Each row comes from the steps of one walk. Every step used is in the known rows, and no mark comes twice. Write the walk behind each row, first mark first.
Known rows
kibiz -> luku -> lolobu -> lunev -> rebape: [-1.952 -1.134 -1.979 -4.131  2.287  1.411  0.802  0.764 -0.639  1.843
  3.489 -0.444 -0.833  2.544  4.042 -1.681  1.761  1.734  1.316  4.413
 -1.488 -1.063 -3.453 -2.816]
kibiz -> lunev -> rebape -> luku: [ 0.600  1.287 -2.288 -1.913  0.123 -0.171 -1.423  1.107  1.435  0.460
 -2.645  2.182  1.156 -0.981  1.072 -0.658  2.083 -0.442 -3.597  0.179
  0.290 -0.055 -0.946 -0.750]
luku -> lolobu -> rebape: [-1.543  2.016  2.973 -0.574  0.744  2.178  1.326 -1.252 -1.980  1.882
  2.239 -0.060 -3.810  0.294  2.807  0.197 -0.720  1.878  2.404  0.200
  1.318 -0.640  1.499 -2.932]
lunev -> lolobu -> rebape: [-4.046 -0.333 -1.332 -3.744  0.354 -4.790 -2.552 -2.866  2.351 -0.614
  1.628  1.186 -2.343  0.763  1.390  2.680 -0.038  0.985  0.150  0.488
  1.316  0.748  3.133  0.809]
luku -> kibiz -> ruvu -> rebape: [ 2.427 -0.983  2.523  6.899  0.980  0.606  3.070  2.463 -0.713  0.548
  2.482 -3.362  0.209 -0.069 -0.184  5.761 -2.961 -3.243 -1.724 -2.527
  4.332 -1.671  0.328 -4.248]
luku -> lolobu -> lunev: [-1.364 -0.316  1.815  0.915  1.028  4.893  1.233 -0.454 -3.477  1.650
  1.619 -3.209 -3.556  0.402  1.936 -1.019 -1.539  3.106  0.982  1.433
  0.103  0.590 -0.580 -2.428]
kibiz -> lunev: [ 0.255  1.271 -1.966  1.350  0.982  1.292  2.427  1.607 -3.433  2.073
 -1.505 -3.906 -3.062 -0.032  0.144 -0.086  0.779 -0.861 -3.842  0.930
  1.303  1.287 -0.572 -1.317]
kibiz -> luku: [ 1.317  3.095 -2.039 -1.071  1.024 -1.150  1.991  0.812 -1.851 -0.678
  0.348 -3.383 -2.161  1.715 -0.551  1.414 -1.874 -2.760 -2.638  2.151
  4.152  1.493 -3.285  1.904]
lunev -> lolobu: [-0.703 -0.513 -0.902 -1.822  0.804 -3.552  0.265 -0.928  1.549 -2.261
  0.859 -1.781 -3.136  0.071 -0.300  2.991 -1.438 -0.475 -3.736 -0.555
  2.387  2.916  1.424  2.288]
ruvu -> rebape -> luku -> kibiz -> lunev -> lolobu: [ 3.193  1.811  2.030  2.199  0.801 -0.994 -0.699  2.544  1.071  0.042
 -2.461  2.036  0.970 -2.764 -1.261  0.583  0.109 -2.696 -0.605 -3.638
 -0.558  0.016  2.088 -0.860]
kibiz -> ruvu -> luku -> lolobu -> rebape -> lunev: [ 0.650 -5.398 -0.712  4.131 -3.783  0.317  1.364 -2.721 -0.850  2.321
  1.194  1.119  1.554  1.547  2.877 -1.000  1.039  3.456  5.027  0.852
 -1.789 -2.522  1.214 -3.843]
rebape -> lunev: [-2.812 -0.732 -1.422 -1.341 -2.040  1.541  0.986 -4.424 -0.872 -1.169
  1.748 -0.441 -2.941  0.713 -2.577  2.501 -2.709 -1.908 -5.011 -1.939
  2.130  1.684 -2.296  1.415]
ruvu -> kibiz -> lunev -> rebape: [-2.085 -2.260 -0.213  1.318  2.604 -0.693  0.971  0.690  1.900 -0.189
 -2.591  2.226  0.719  1.605  2.613 -0.278  3.224 -1.096 -1.557  2.834
 -3.672  2.208 -1.313 -2.488]
ruvu -> kibiz -> lunev -> lolobu -> rebape -> luku: [-1.149  0.699 -0.247  1.070 -0.376 -3.693 -3.744 -1.286  3.695 -0.453
 -4.774  5.128  3.200  0.024  1.335 -1.996  3.545  0.600  4.485  2.309
 -4.148  1.184  3.400  0.337]
luku -> lolobu: [ 1.399  2.063  3.228  1.507  1.039  2.804  4.233  0.778 -2.514 -0.100
  1.218 -2.727 -4.473 -0.698  1.413  0.551 -2.433  1.024 -1.017 -0.944
  2.307  1.966 -0.038 -0.984]
lunev -> lolobu -> rebape -> luku -> kibiz: [-0.176  2.799  1.550 -3.733 -1.228 -5.280 -6.270 -1.737  4.818 -2.070
  0.457  3.585  1.096 -0.866 -1.401  2.208  0.144 -0.754  4.234 -4.119
  2.301 -0.394  2.107  2.307]
lolobu -> kibiz -> lunev: [ 0.025  2.102 -0.624 -0.974 -0.129  3.210  1.070  2.309 -4.714  1.899
 -2.332 -3.088 -0.249 -0.581 -2.776 -2.423  1.231  0.111 -2.353  1.216
 -1.873 -0.473  0.397  2.468]
ruvu -> kibiz -> luku -> lolobu: [ 2.808  3.764  2.794  3.394  2.294  0.711  5.313  1.559 -0.876 -1.068
 -0.590 -0.318 -0.490  1.795  1.783 -1.668 -0.656 -1.356  3.318  3.230
 -0.914  2.985 -2.757  0.536]
kibiz -> lunev -> lolobu: [-0.670  0.033 -3.003 -0.702  0.154 -2.104  1.093  1.811 -0.476  0.668
 -0.131 -3.070 -2.326  0.132  0.696 -0.182  2.045  0.255 -3.570  0.870
 -0.373  2.681  2.053  0.247]
rebape -> luku -> lolobu -> lunev: [ 1.119  1.605  2.663  1.030  0.514  5.071 -1.254 -0.197 -1.581  0.470
 -1.251 -0.489 -1.171 -1.553  0.104 -2.508 -2.451  3.539  2.450  0.127
  1.397 -0.170 -0.637 -1.178]
luku -> kibiz -> lunev -> lolobu: [ 0.487  1.435 -0.530 -0.294  0.174 -2.600 -0.505  2.936  0.565 -0.037
  1.024 -3.161 -1.430  0.365 -0.243  0.847  3.445 -1.631 -0.483 -2.212
 -0.610  2.398  1.147  0.616]
kibiz -> luku -> lolobu: [ 2.967  3.735  0.852 -0.318  0.709  1.312  5.149  2.164 -3.286  0.281
  2.269 -2.533 -2.759  1.071  1.442 -0.491 -0.979 -0.243  0.636  1.355
  2.454  1.169 -2.200  0.447]
kibiz -> ruvu -> rebape -> lunev -> lolobu: [-2.710 -5.415 -3.098  2.816 -1.817 -1.159  2.583 -3.171  1.044 -0.839
  4.886 -0.544  0.201 -0.112 -0.689  4.547 -2.747 -1.597 -4.867 -1.304
  0.096 -0.108  2.692 -2.053]
ruvu -> kibiz -> lunev -> lolobu: [-0.289 -0.950 -0.311  3.073  0.772 -2.738  1.093  1.296  1.701 -1.590
 -2.652 -0.557  0.112  0.371  1.412 -0.608  2.322 -0.624 -0.532  2.251
 -3.913  4.203  1.596  0.157]
lunev -> lolobu -> kibiz -> luku: [-0.175  2.579 -2.278 -5.832  0.537 -4.107 -0.035  1.333 -0.267 -1.917
  0.840 -1.461  0.599  0.628 -2.477 -1.095  0.247 -1.200 -0.034  1.914
 -1.014  0.796  0.319  7.333]

Which walk is each row?
[ 2.924  5.407  4.478 -0.764 -0.381  4.551  0.458  1.242 -1.969 -1.167
 -2.098  0.829  0.805 -3.146 -2.764 -3.381 -2.121  1.401  2.506 -2.326
  0.356 -0.978  1.003  4.441]	rebape -> luku -> lolobu -> kibiz
[-4.020 -3.342  0.787 -2.524  2.176  2.776 -0.238 -0.913 -0.283  1.568
  3.479 -0.059 -2.259  1.297  3.820 -0.804  0.106  3.324 -0.131  1.597
 -1.481  0.041 -1.438 -4.147]	luku -> lolobu -> lunev -> rebape
[ 0.309 -6.775 -3.457  0.430 -3.422 -3.519 -1.280 -1.430  2.060 -1.632
  0.105 -0.105  3.952  0.118 -3.347 -1.055  0.732  2.127  0.632  0.581
 -3.516 -0.410  2.125  5.249]	rebape -> lunev -> lolobu -> kibiz -> ruvu -> luku
[ 0.586  4.484  3.187 -1.399 -0.793 -1.205 -4.957 -1.254  1.781 -0.848
 -1.284  2.996  0.558 -0.493 -1.560  1.942 -1.249 -1.813  4.313 -3.815
  3.924 -1.809 -0.365  0.349]	lolobu -> rebape -> luku -> kibiz
[ 1.102  2.287 -0.055  2.315  2.691 -1.977  2.095  0.060 -0.326 -2.337
 -2.044 -0.709  0.178  2.475 -0.538  0.402 -1.514 -3.166  0.452  3.901
  1.261  2.347 -3.193  1.390]	ruvu -> kibiz -> luku
[ 2.214  0.420  1.100  4.380  0.015  2.867  1.154  1.497 -1.202 -0.602
 -1.946 -0.423  4.096 -3.148 -4.060  1.125 -4.718 -0.903 -1.010 -0.711
  2.432 -3.804  2.625  0.703]	lolobu -> kibiz -> ruvu -> rebape -> luku
[-2.838 -2.401 -1.962 -3.133  1.435  0.401 -5.198 -2.374  2.234 -0.036
 -0.903  2.383  0.737  0.118  0.591  0.592 -1.190  1.059 -1.758  0.653
  1.513 -0.582 -1.863 -0.585]	lolobu -> lunev -> rebape -> luku
[-1.864  0.675  0.088 -3.931  0.088 -2.313 -0.856 -0.557  0.483 -2.209
  0.065 -1.395 -0.877 -0.401 -3.177  0.120 -0.770  0.337 -1.581 -0.626
 -0.652  0.996  2.622  6.288]	lunev -> lolobu -> kibiz
[ 4.453 -2.618  0.262  2.363  1.019 -4.972 -1.421  3.614  1.527  0.847
 -3.597 -1.345 -0.489  1.108  0.699 -1.504  4.157  0.124  1.303 -0.758
 -1.951  2.510  0.381  0.649]	ruvu -> luku -> kibiz -> lunev -> lolobu
[ 1.101  4.745  0.969 -0.247 -1.346 -0.016 -4.075  1.013 -0.212  1.903
 -2.601  1.971  1.961 -1.035 -0.577 -0.825  2.498 -1.183  4.115 -1.842
  1.003 -2.322 -0.080 -1.447]	lolobu -> rebape -> luku -> kibiz -> lunev
[-1.922 -1.482 -3.056 -2.102  1.476 -0.367  0.753  1.094 -0.574  1.584
 -0.092 -0.714 -1.345  0.884  2.341  0.450  3.074 -0.813 -5.057  1.566
 -0.396  0.573 -1.693 -2.589]	kibiz -> lunev -> rebape
[ 2.606 -3.120  1.809 -1.251  1.344  1.715  1.990  3.595 -1.365  3.000
 -3.431  1.669  1.328 -0.145  2.760 -6.584  4.973  3.212  2.254  2.642
 -6.286 -1.138  0.058 -0.165]	ruvu -> luku -> lolobu -> kibiz -> lunev -> rebape
[-3.504 -2.087 -2.322 -3.439 -2.410 -2.309 -0.027 -4.596  1.243 -2.355
  3.281  0.320 -2.358  0.336 -2.482  2.004 -0.826 -0.700 -4.562 -2.223
 -0.045  2.720  0.184  3.116]	rebape -> lunev -> lolobu
[ 3.889  4.210  3.163  0.427 -0.626 -0.108 -2.543  1.118  1.502 -2.397
 -2.057 -0.215 -0.375 -1.450 -3.669  2.645 -2.609 -2.614  0.302 -4.725
  4.761  0.644 -1.719  2.523]	rebape -> luku -> kibiz
[-2.892  1.055 -3.980 -7.141 -2.490 -2.316 -0.310 -2.353  0.254 -1.926
  3.295  0.417  1.416  0.969 -4.463 -1.624  0.664 -2.083 -1.270  0.801
 -2.557  0.434 -0.938  8.267]	rebape -> lunev -> lolobu -> kibiz -> luku
[-4.428  0.635  1.383 -2.083 -2.462  3.071  1.261 -5.118 -1.993  1.521
  3.798  2.331 -2.594  0.578  0.683 -0.627 -0.913  1.310  1.892 -1.941
 -1.240 -0.884  0.565 -1.814]	luku -> lolobu -> rebape -> lunev
[ 3.720 -4.410 -0.920  4.152 -0.249 -1.310  0.751  1.932 -1.115 -0.463
 -3.172 -2.809  2.981  0.430 -1.908  0.083 -0.738  1.738  0.879  2.767
  0.858 -1.470  0.697  2.283]	lolobu -> kibiz -> ruvu -> luku
[ 0.679 -0.169  4.763  3.631  2.409  6.208  1.471 -0.938 -3.093  1.608
 -1.810  1.279 -1.876 -2.073  0.583 -1.354 -4.602  2.650  1.089 -0.361
  0.487 -1.829  0.406 -4.450]	ruvu -> rebape -> luku -> lolobu -> lunev
[-3.309 -0.297 -2.129 -4.556 -0.660 -0.945  1.868 -2.717 -1.308 -1.171
  2.497  2.415  1.167  0.279 -4.384 -0.845 -1.857 -3.002 -2.353  0.431
 -3.283 -0.964  0.169  4.920]	ruvu -> rebape -> lunev -> lolobu -> kibiz -> luku
[ 3.169 -4.054  0.040  0.860  1.954 -2.715 -1.215  3.037  1.654  1.810
 -3.966  0.960  0.144  1.726  2.688 -1.358  4.485 -0.916  0.135  0.576
 -1.709  0.270 -2.554 -2.235]	ruvu -> luku -> kibiz -> lunev -> rebape
[-0.084 -2.224 -1.615  0.550 -1.098 -0.787 -6.262  1.170  4.298 -0.338
  2.231  0.437  4.867  0.319  0.670  2.243  0.719  0.288  2.329 -1.208
  1.778 -3.194 -1.740 -2.874]	lolobu -> lunev -> rebape -> luku -> kibiz -> ruvu
[-2.803 -2.839 -0.643  2.476 -1.722  3.818  3.292 -1.853 -2.946  0.423
  2.644 -0.151  2.807 -0.657 -3.754  1.550 -3.641 -1.692 -3.001 -1.348
 -1.056 -3.289  1.443 -0.628]	lolobu -> kibiz -> ruvu -> rebape -> lunev
[ 3.053  0.683  0.271  4.607 -0.924 -0.717  0.276  3.027  0.004 -0.977
  2.608 -4.979  0.547  0.850 -0.448  4.637 -1.050 -2.367 -0.039 -2.733
  4.337  0.075 -0.767 -1.477]	luku -> kibiz -> ruvu
[ 0.807 -8.893 -1.282  3.656  0.916  0.278 -0.501  1.208  1.076  2.271
  0.588 -1.146  2.110  1.855  6.141 -1.576  2.129  5.690  3.089  4.162
 -1.975 -1.546 -0.441 -5.757]	kibiz -> ruvu -> luku -> lolobu -> lunev -> rebape
[ 1.472  1.788  2.367 -2.102  0.435  1.402  0.086 -0.056  2.779 -1.358
  0.595  2.980 -0.881 -1.693  1.929 -0.460 -1.113  0.724 -0.823 -2.355
  1.453  0.239 -0.345 -0.316]	lunev -> rebape -> luku -> lolobu
[-6.073 -0.689 -1.663 -3.643 -1.699  0.336 -1.385 -6.473 -0.991  0.506
  2.364  1.927 -2.069  1.430 -1.413  1.395 -0.937 -0.854 -1.188 -1.074
  0.823 -0.619 -0.418 -0.411]	lolobu -> rebape -> lunev
[-0.448  1.607 -1.266 -4.821  0.062  1.656 -2.369  1.615  0.424  0.639
 -3.424  2.788  3.044 -1.729 -1.585 -3.081  2.819 -0.318 -1.293  0.134
 -2.391 -1.896 -0.150  2.632]	lolobu -> kibiz -> lunev -> rebape -> luku
[ 1.570 -1.788  2.006  8.224  0.381  5.918  2.126  1.626 -2.036  2.263
  0.495 -0.960  1.892 -2.122  1.996 -0.051 -4.047  2.924  1.995  0.477
  0.920 -3.182  1.973 -6.405]	kibiz -> ruvu -> rebape -> luku -> lolobu -> lunev
[-0.961  1.881 -2.795 -2.443 -1.638 -3.053 -3.597 -1.238  1.817  0.959
 -2.117  2.534  0.880 -0.574  1.333 -1.425  3.245  1.302  1.289  0.742
 -1.022 -0.258  3.522  0.261]	kibiz -> lunev -> lolobu -> rebape -> luku
[ 1.967  1.778  0.708 -0.575 -0.268  2.902  1.167  2.389  0.536  1.497
 -1.172  1.784  0.006 -1.717  3.034 -3.421  2.651  0.844 -0.483 -0.733
 -1.721 -0.073 -0.248 -2.416]	kibiz -> lunev -> rebape -> luku -> lolobu
[ 4.965  2.914  1.193  4.526 -2.446 -0.730 -1.542  2.918  2.248 -2.317
  0.146 -2.092  3.509 -0.960 -2.103  3.843 -1.443 -1.999  1.347 -3.607
  5.822 -0.763 -0.394  0.260]	rebape -> luku -> kibiz -> ruvu
[-2.807  2.266  1.233 -0.407 -0.874  0.901  1.947 -4.097 -0.856 -0.179
  2.490  4.547  1.484  2.650  1.354 -2.638  0.930 -1.022  6.359  2.314
 -4.219  0.007 -2.411 -0.960]	ruvu -> kibiz -> luku -> lolobu -> rebape -> lunev
